Below is a small trained network, with its code and all its weights. Each question gives an input and a class and asks what happens when units are switched off, that is, made to give their printed mean instead of their output.

import numpy as np


def w(rows, s, z=0):
    codes = np.array(rows[::2]) - 128.0
    scale = np.full(codes.shape[1], s)
    scale[-1] = z or s
    return codes * scale


def norm(h):
    return h / np.sqrt((h * h).mean(-1, keepdims=True) + 1e-5)


def f(y):
    return np.maximum(y, 0)


def log_softmax(a):
    a = a - a.max(-1, keepdims=True)
    return a - np.log(np.exp(a).sum(-1, keepdims=True))


def net(x, mask):
    res = np.array(x, float).reshape(1, 2) / 4 @ E
    u = 0
    for l in range(2):
        y = f(norm(res) @ A[l][:, :-1].T + A[l][:, -1])
        res = res + np.where(mask[u : u + 5], y, B[l][:, -1]) @ B[l][:, :-1]
        u += 5
    return log_softmax(norm(res)[-1] @ U[:, :-1].T + U[:, -1])


A, B = {}, {}
E = w([
[158,6,101,117,108,161,160,67],'x0',
[82,128,138,105,229,103,150,52],'x1',
],0.014)
A[0] = w([
[59,136,173,111,163,86,108,91,56],'0.n1',
[109,125,172,32,245,109,160,99,3],'0.n2',
[77,198,87,145,211,74,80,138,96],'0.n3',
[150,44,62,140,146,120,173,52,99],'0.n4',
[123,109,182,110,204,126,138,60,144],'0.n5',
],0.011,0.004)
B[0] = w([
[101,131,219,155,120,122,154,254,187],'0.n1',
[57,64,157,7,42,248,204,175,220],'0.n2',
[216,181,5,107,234,213,79,67,225],'0.n3',
[184,212,60,168,192,102,36,51,245],'0.n4',
[55,180,144,198,93,199,17,194,221],'0.n5',
],0.0085,0.011)
A[1] = w([
[224,228,71,62,253,133,152,121,77],'1.n1',
[90,136,194,59,123,195,168,67,47],'1.n2',
[81,11,72,67,128,131,110,57,154],'1.n3',
[171,96,126,122,22,200,55,160,254],'1.n4',
[95,222,157,93,167,50,157,179,206],'1.n5',
],0.0075,0.0035)
B[1] = w([
[194,125,124,234,153,168,107,32,203],'1.n1',
[56,87,177,131,97,149,95,194,148],'1.n2',
[193,179,81,69,157,107,159,115,159],'1.n3',
[150,162,160,169,174,232,137,250,251],'1.n4',
[121,105,14,80,128,131,69,105,156],'1.n5',
],0.012)
U = w([
[82,133,155,116,106,233,76,204,249],'0',
[221,183,42,131,198,152,33,50,161],'1',
[149,162,148,222,179,208,60,117,84],'2',
[93,89,156,114,104,101,179,70,3],'3',
[91,76,246,57,85,60,255,79,3],'4',
[95,86,252,83,72,72,177,76,3],'5',
[83,96,152,33,47,32,191,72,3],'6',
[66,68,216,42,33,78,146,109,3],'7',
],0.0096,0.0048)

Each question gives the input, the list of numbers given to net, and the class t.
The units are the neurons (one row each of A and B). Each row of codes is followed by its name. A weight is (code - 128) times the scale printed after its matrix; where a second scale follows, it is the last column's (A, B and U).
mask holds one flag per neuron, layer by layer. A switched-off neuron (its flag False) gives its mean, the last column of its row in B, instead of its output. The means were averaged over made-up inputs and are rounded, as every weight is.
A unit's drop is (log p(t) with every unit on - log p(t) with that unit switched off) / (log p(t) with every unit on - log p(t) with every unit switched off).
top k neurons: the k neurons with the biggest drops, biggest first
k most important neurons of layer l: the k neurons of layer l with the biggest drops, biggest first
drop of u: that unit's drop, to one decimal
input [5,6], class 0: top 3 neurons => (0.n2 0.n5 0.n3)
input [-5,-3], class 1: top 4 neurons => (0.n2 0.n5 1.n5 1.n4)
input [7,-4], class 1: top 3 neurons => (0.n5 0.n4 0.n2)
input [-8,4], class 1: top 3 neurons => (0.n3 1.n4 1.n5)
input [-5,-4], class 1: top 4 neurons => (0.n2 0.n5 1.n5 0.n1)
input [5,8], class 0: top 2 neurons => (0.n2 0.n5)
input [-4,5], class 0: top 2 neurons => (0.n2 0.n4)
input [-8,2], class 1: top neuron => (1.n4)
input [7,-3], class 1: top 2 neurons => (0.n5 0.n4)
input [-7,-5], class 1: top 2 neurons => (0.n2 0.n5)
input [4,8], class 0: 2 most important neurons of layer 0 => (0.n2 0.n5)
input [3,6], class 0: drop of 0.n2 => 0.6
input [0,8], class 0: drop of 0.n2 => 0.8
input [-6,1], class 1: drop of 1.n4 => 0.1
input [-7,2], class 1: top neuron => (1.n4)
